Below are the code and all the weights of a small trained network. Each question names an input and a class and asks about switching units off, where a switched-off unit gives its printed mean instead of its output.

import numpy as np


def w(rows, s, z=0):
    codes = np.array(rows[::2]) - 128.0
    scale = np.full(codes.shape[1], s)
    scale[-1] = z or s
    return codes * scale


def f(y):
    return y / 2 * (1 + np.tanh(0.7978845608 * (y + 0.044715 * y**3)))


def log_softmax(a):
    a = a - a.max(-1, keepdims=True)
    return a - np.log(np.exp(a).sum(-1, keepdims=True))


def net(x, mask):
    res = np.array(x, float).reshape(1, 8) / 4 @ E
    y = f(res @ A[0][:, :-1].T + A[0][:, -1])
    res = res + np.where(mask, y, B[0][:, -1]) @ B[0][:, :-1]
    return log_softmax(res[-1] @ U[:, :-1].T + U[:, -1])


A, B = {}, {}
E = w([
[66,136,122,86,127,79,109,109],'x0',
[86,169,169,203,102,20,237,141],'x1',
[159,96,221,94,57,37,62,168],'x2',
[136,58,62,133,120,175,49,199],'x3',
[61,45,104,111,96,3,17,89],'x4',
[111,130,58,159,122,129,164,127],'x5',
[88,89,95,129,173,65,92,54],'x6',
[145,162,32,50,75,101,123,55],'x7',
],0.0077)
A[0] = w([
[126,64,153,113,143,148,76,197,220],'neuron 1',
[127,133,6,101,189,138,99,153,179],'neuron 2',
[114,209,196,146,154,110,214,141,232],'neuron 3',
[183,151,149,130,127,193,165,201,184],'neuron 4',
[92,165,113,133,116,49,80,74,255],'neuron 5',
[188,174,177,138,113,178,152,96,159],'neuron 6',
[69,195,174,133,148,136,217,113,156],'neuron 7',
[117,139,185,148,148,145,157,202,124],'neuron 8',
[142,100,46,124,168,147,138,143,155],'neuron 9',
[144,103,243,186,174,136,154,231,153],'neuron 10',
[152,148,48,153,134,210,84,166,212],'neuron 11',
[127,140,91,152,130,199,104,182,178],'neuron 12',
[161,174,98,134,128,121,173,102,154],'neuron 13',
],0.011,0.0046)
B[0] = w([
[56,81,71,134,148,112,112,115,224],'neuron 1',
[48,134,138,135,130,168,161,41,229],'neuron 2',
[178,242,161,153,209,67,188,133,236],'neuron 3',
[187,115,118,68,144,146,178,175,241],'neuron 4',
[138,134,146,115,171,72,60,2,242],'neuron 5',
[165,56,131,74,147,86,189,150,201],'neuron 6',
[176,170,187,124,86,77,222,108,211],'neuron 7',
[129,100,132,123,156,129,232,175,189],'neuron 8',
[107,168,111,139,148,153,157,29,195],'neuron 9',
[118,144,107,128,214,117,139,255,244],'neuron 10',
[90,92,64,139,81,184,172,89,251],'neuron 11',
[146,140,31,134,122,173,131,128,217],'neuron 12',
[157,172,175,102,114,158,150,79,174],'neuron 13',
],0.0093,0.012)
U = w([
[142,96,106,45,64,191,100,115,35],'0',
[50,143,91,190,106,232,101,68,147],'1',
[58,68,138,113,126,51,2,76,253],'2',
[107,116,123,152,159,152,115,189,118],'3',
[159,186,236,194,149,111,129,91,145],'4',
],0.011,0.0031)

Each question gives the input, the list of numbers given to net, and the class t.
The units are the neurons (one row each of A and B). Each row of codes is followed by its name. A weight is (code - 128) times the scale printed after its matrix; where a second scale follows, it is the last column's (A, B and U).
mask holds one flag per neuron, in row order. A switched-off neuron (its flag False) gives its mean, the last column of its row in B, instead of its output. The means were averaged over made-up inputs and are rounded, as every weight is.
A unit's drop is (log p(t) with every unit on - log p(t) with that unit switched off) / (log p(t) with every unit on - log p(t) with every unit switched off).
most important unit: the unit with the biggest drop
k most important neurons: the k neurons with the biggest drops, biggest first
drop of u: that unit's drop, to one decimal
input [-4,-5,-6,5,-7,-2,-6,1], class 0: most important unit : neuron 4
input [8,-2,8,4,-3,-1,4,-8], class 3: 2 most important neurons : neuron 10; neuron 5
input [6,-1,-6,-2,-1,6,-1,-8], class 4: 2 most important neurons : neuron 7; neuron 3
input [-1,-5,-5,-4,-7,3,3,-7], class 3: 3 most important neurons : neuron 10; neuron 5; neuron 12
input [0,3,-8,3,-4,4,-3,-5], class 3: 2 most important neurons : neuron 10; neuron 12
input [-4,-1,-5,-5,-6,4,-5,6], class 4: 2 most important neurons : neuron 3; neuron 7
input [0,2,-3,0,3,4,1,4], class 2: drop of neuron 8 : 0.1
input [-8,-2,6,2,1,-1,2,-6], class 3: drop of neuron 5 : 0.0
input [6,0,0,8,-2,-3,-4,1], class 1: drop of neuron 6 : 0.1
input [8,7,-8,7,-7,2,7,-6], class 4: 2 most important neurons : neuron 7; neuron 3
